J: [139 145 126 127 138 148 124 129 127 115 228  49 114 128 126]
Y: [138 114 126 127 127 129 145 228 115 128  49 124 139 148 127]
Q: [186 153 177 128 128 139 138 104 154 101 147  91  87 152 108]
diff Y: [138 114 126 126 127 129 145 228 115 128  49 124 139 148 127]  4, [127]
order: [ 49 114 115 124 126 126 127 127 128 129 138 139 145 148 228]  J
order: [ 49 114 115 124 126 127 127 127 128 129 138 139 145 148 228]  Y
diff J: [139 145 126 127 138 148 124 129 127 115 227  49 114 128 126]  11, [228]
order: [126 139 145 126 127 138 148 124 129 127 115 228  49 114 128]  J

V: [124 119 210  86 123  85  99 125 124 124 102 125 100 151 105 104 169 177
 146 147 105 131  94]
X: [102  79 133  95 127  95 124 120 125 233 124 125  75 123  83 124  86 129
 119 210 112  73  99]
Z: [ 73  75 112  95 133 127  95 120 129 124 119 210  86 123  84  99 125 124
 124 233 102 125  79]
at: [100 151]  V, 13
order: [ 73  75  79  84  86  95  95  99 102 112 119 120 123 124 124 124 125 125
 127 129 133 210 233]  Z
diff Z: [ 73  75 112  95 134 127  95 120 129 124 119 210  86 123  84  99 125 124
 124 233 102 125  79]  5, [133]
at: [124 119 210  86 123  84  99 125 124 124]  Z, 10
diff X: [102  79 133  95 127  95 124 120 125 232 124 125  75 123  83 124  86 129
 119 210 112  73  99]  10, [233]

tol: [200 159  56 145  94 196  93 101  74 148 185  95 160 123  91 142 112  94
 119 172 117 113 103 102 175 103]
bos: [ 82 134 165 118 101  89 102  84 166 173  92 137 148  80 121 163  72  97
 171  84 146 162 131 136  91  92]
Buf: [188 115  83 114 118 181 100  98  92 153 178 138 127  97 126 111  95 103
 160 146  99  97 100 148 138 102]
sur: [ 47 108 191 113 140  44 146 124 180 142  47 156 104 105 156 144 108 141
 159  73 142 164 146 158  83 131]
zazub: [135 100 116  98 151 141 106  98 115 172 151 161  92  92 159 113  84 109
 168 105  93 110  99 164 100 101]
gof: [ 94 196  96 101  74  96 116 121 149 125 100  88 196 135  77 175 131 113
 125 129 158 166 148  86 140 110]
Pil: [187 130  82 127 102 185 104 108  89 153 190 115 140 104 111 126 102 100
 141 144 116 116 105 130 139 103]
Kaner: [ 80  92  84 130 102  91  89  92 146 166 148 121 173 171 163 162 137  84
 134  72 118 136  97  82 165 101]
lomo: [135  74 120 138 146 137 155 186 111  65 134 124 113 194 133 105 226 151
  67 163 133 109 134 120 150 180]
at: [135  77]  gof, 14
order: [ 92  91 136 131 162 146  84 171  97  72 163 121  80 148 137  92 173 166
  84 102  89 101 118 165 134  82]  bos
at: [ 94 196  93 101  74]  tol, 5

B: [142  82  93 122 114 153 104 154  21 181  33 141 166 121 194 126 144 157
 179  93 162 149 131 170 132 159]
G: [ 21 149 126 142 170  93 122  82 159 157 144 179 166 132 104 115 153 141
 121 181 131 154  33 162 194  93]
F: [ 21 149 126 142 170  93 122  82 159 157 144 179 166 132 104 115 153 141
 121  29 122 127 189 134  76  72]
H: [159 157 144 179 166 132 104 113 105 180 114 174 122 172  80 197 145 161
 115  78 116 135 159 178 108  80]
[ 21 149 126 142 170  93 122  82 159 157 144 179 166 132 104 115 153 141
 121  29 122 127 189 134  76  72]  F
diff H: [159 157 144 179 166 132 104 113 105 180 114 174 122 173  80 197 145 161
 115  78 116 135 159 178 108  80]  14, [172]
order: [ 93 194 162  33 154 131 181 121 141 153 115 104 132 166 179 144 157 159
  82 122  93 170 142 126 149  21]  G

bave: [ 81 130 168  50  94  84 132 103 108]
rubab: [ 83 131 165  54  97  87 132 106 112]
Nabuz: [103 134 130 107 119 122 129 126 133]
zapon: [ 94 137 139  89 113 112 130 121 132]
podek: [137 127 131 130 132 124 126 128 129]
Dolag: [104 134 130 108 120 122 129 127 133]
zame: [146 126 136 130 138 118 124 129 131]
nebo: [ 83 131 165  54  97  87 132 125 134]
Dedo: [165 139 199 126 166  89 120 171 163]
bime: [ 91 126 144  81 109 106 130 118 129]
nas: [ 91 136 144  81 109 106 130 118 129]
zuto: [ 94 137 139  89 113 112 130 121 128]
diff zame: [146 126 136 130 138 118 124 128 131]  8, [129]
diff rubab: [ 83 131 165  53  97  87 132 106 112]  4, [54]
diff Dolag: [103 134 130 108 120 122 129 127 133]  1, [104]
diff bave: [ 81 130 168  50  94  83 132 103 108]  6, [84]
diff podek: [137 127 132 130 132 124 126 128 129]  3, [131]
diff bime: [ 91 126 144  81 109 105 130 118 129]  6, [106]

dazun: [129  97 164 171 140  83]
Nabid: [ 99 229 108 153 126  86]
faded: [ 90 171 140 128 164  97]
mot: [129  97 164 171 140  90]
kab: [129  97 159 171 140  83]
bevub: [ 99 229 108 109 127  59]
pem: [147 131 154 163 135  93]
diff Nabid: [ 99 229 108 153 127  86]  5, [126]
order: [ 86  99 108 126 153 229]  Nabid
order: [ 90  97 129 140 164 171]  mot
diff pem: [147 131 154 163 135  94]  6, [93]

zutug: [131 179 167 153 110 102 119 121 119 156  85 148 114 166 137 156 114 121
 126 141 137  97  99 146]
Pinus: [148 121 146 102 114 137 156 126 114 137 156 179 141 121 167  97 153 131
 166  85 119 119 110  98]
talas: [ 95 126 180  88 148  96 146 100 114 137  75 226 140 121 106 145 153 148
 166  97 119 106 110  98]
tirok: [119 140 121 146  75 126 100 226 148  96 114 137 166  95 106 145 106 153
 148  88  98  97 109 180]
fegu: [ 95 126 216  88 148 144 146 126 114 137 156 179 141 121 167  97 153 131
 166  85 119 119 110  98]
order: [226  88 148 110 121  97 166 100 119 148 114 145 140 180 153 146  98 126
 106  75 137 106  96  95]  talas
diff tirok: [119 140 121 146  75 126 100 226 148  96 114 137 166  95 106 144 106 153
 148  88  98  97 109 180]  16, [145]
diff fegu: [ 95 126 216  88 148 144 146 126 114 137 156 179 141 121 167  97 153 131
 166  85 119 119 109  98]  23, [110]
order: [131 166  85 119 119 110  98 148 121 146 102 114 137 156 126 114 137 156
 179 141 121 167  97 153]  Pinus
at: [ 75 126 100 226 148  96 114]  tirok, 5

Sazo: [151 124 178 122]
ver: [ 90 145  51 143]
Mikif: [167 106 162 142]
luvup: [102 108 169  76]
vala: [101 201  91 145]
mog: [170  93 152 124]
duvu: [71 54 87 85]
vitib: [151 170 152  93]
feg: [157 124 183 124]
giv: [170 124  94 152]
Roguv: [114  50 159 110]
lib: [114  50 112 110]
order: [ 94 124 152 170]  giv
order: [124 152  93 170]  mog

bet: [162  90 179 137 106 128  69 128  97 177 113 167 166 108  85 133 162  58]
Fale: [ 63 178 145 146 113 147 104 108  99 128 150  91  77 113 191 149 156 112]
nube: [135 133  53 103 159 113 211 148 174  76 119 106 112  59 137 188  91 161]
zesem: [127  69 128  97 179  58 100 180 118 155  65 145 124 175 139  72 167 153]
rilil: [ 99 164 158 188  74 191 103  69 105 133 193  99 103  76 161 187 138 100]
sed: [102 120 124  72 179  58 100 180  95 155  65 145 124 175 139  72 167 109]
lisi: [ 82 174 156 159 106 161  95 101  97 127 160  98  91 103 180 161 149  99]
nagu: [135 133  53 103 159 113 211 148 174  76 119 106 112 157 134 106  77 226]
pom: [ 84 184 139 170 113 175 119  97 112 109 179  86  86 109 193 174 125 128]
pes: [ 80 175 151 158 112 155 102 104 102 131 160  99  88 108 190 156 150 105]
at: [128  69 128  97]  bet, 6
diff zesem: [127  69 128  97 179  58 100 180 118 155  65 145 124 175 138  72 167 153]  15, [139]
[135 133  53 103 159 113 211 148 174  76 119 106 112 157 134 106  77 226]  nagu
diff sed: [102 120 124  72 179  58 100 180  95 155  65 145 125 175 139  72 167 109]  13, [124]
at: [158 188  74]  rilil, 3
diff bet: [162  90 179 137 106 128  69 128  96 177 113 167 166 108  85 133 162  58]  9, [97]

zov: [ 97 160 183 190 170 129]
kun: [ 75 120 164 109 121  76]
lam: [160 182 190  97 129 170]
tefu: [ 62 134 182 151 155  67]
vebov: [178  93  45  96 113 129]
vol: [120 109 126 219 126 174]
diff kun: [ 75 120 164 109 121  75]  6, [76]
order: [183  97 170 190 129 160]  zov
diff tefu: [ 62 134 181 151 155  67]  3, [182]

Tevoz: [157 219  94 165  93 165 141]
kore: [ 81 162 157 218 121 218 134]
davod: [ 24 186 127 147  87 147 128]
beso: [ 25 128  67 129  84 129 142]
dag: [ 57 128 133 200 108 200 128]
zek: [ 84  67 143 129  25 129 128]
vela: [ 35 176  64 112  87 112 128]
Geb: [128 129 142  67  25 128  84]
order: [ 84 128 129 142  67 129  25]  beso
at: [ 81 162 157 218 121 218]  kore, 1
order: [142  25 128  67 129  84 129]  beso
at: [ 94 165]  Tevoz, 3
at: [157 218]  kore, 3
diff dag: [ 57 127 133 200 108 200 128]  2, [128]
diff Geb: [128 129 142  67  25 128  85]  7, [84]

gofo: [ 82 147 117 192 164 235 137 178  90 104 183]
nuva: [120 158 153 226 129 211  92 175 115 164  95]
bitu: [114 131 122 145 130 164 151 160 108 108 142]
diff gofo: [ 82 147 117 193 164 235 137 178  90 104 183]  4, [192]
diff nuva: [120 158 154 226 129 211  92 175 115 164  95]  3, [153]
diff nuva: [120 158 153 226 129 211  92 175 115 164  94]  11, [95]
diff gofo: [ 82 147 117 192 164 235 137 178  91 104 183]  9, [90]
diff nuva: [120 158 153 226 129 211  92 174 115 164  95]  8, [175]
at: [117 192 164 235 137 178  90 104]  gofo, 3

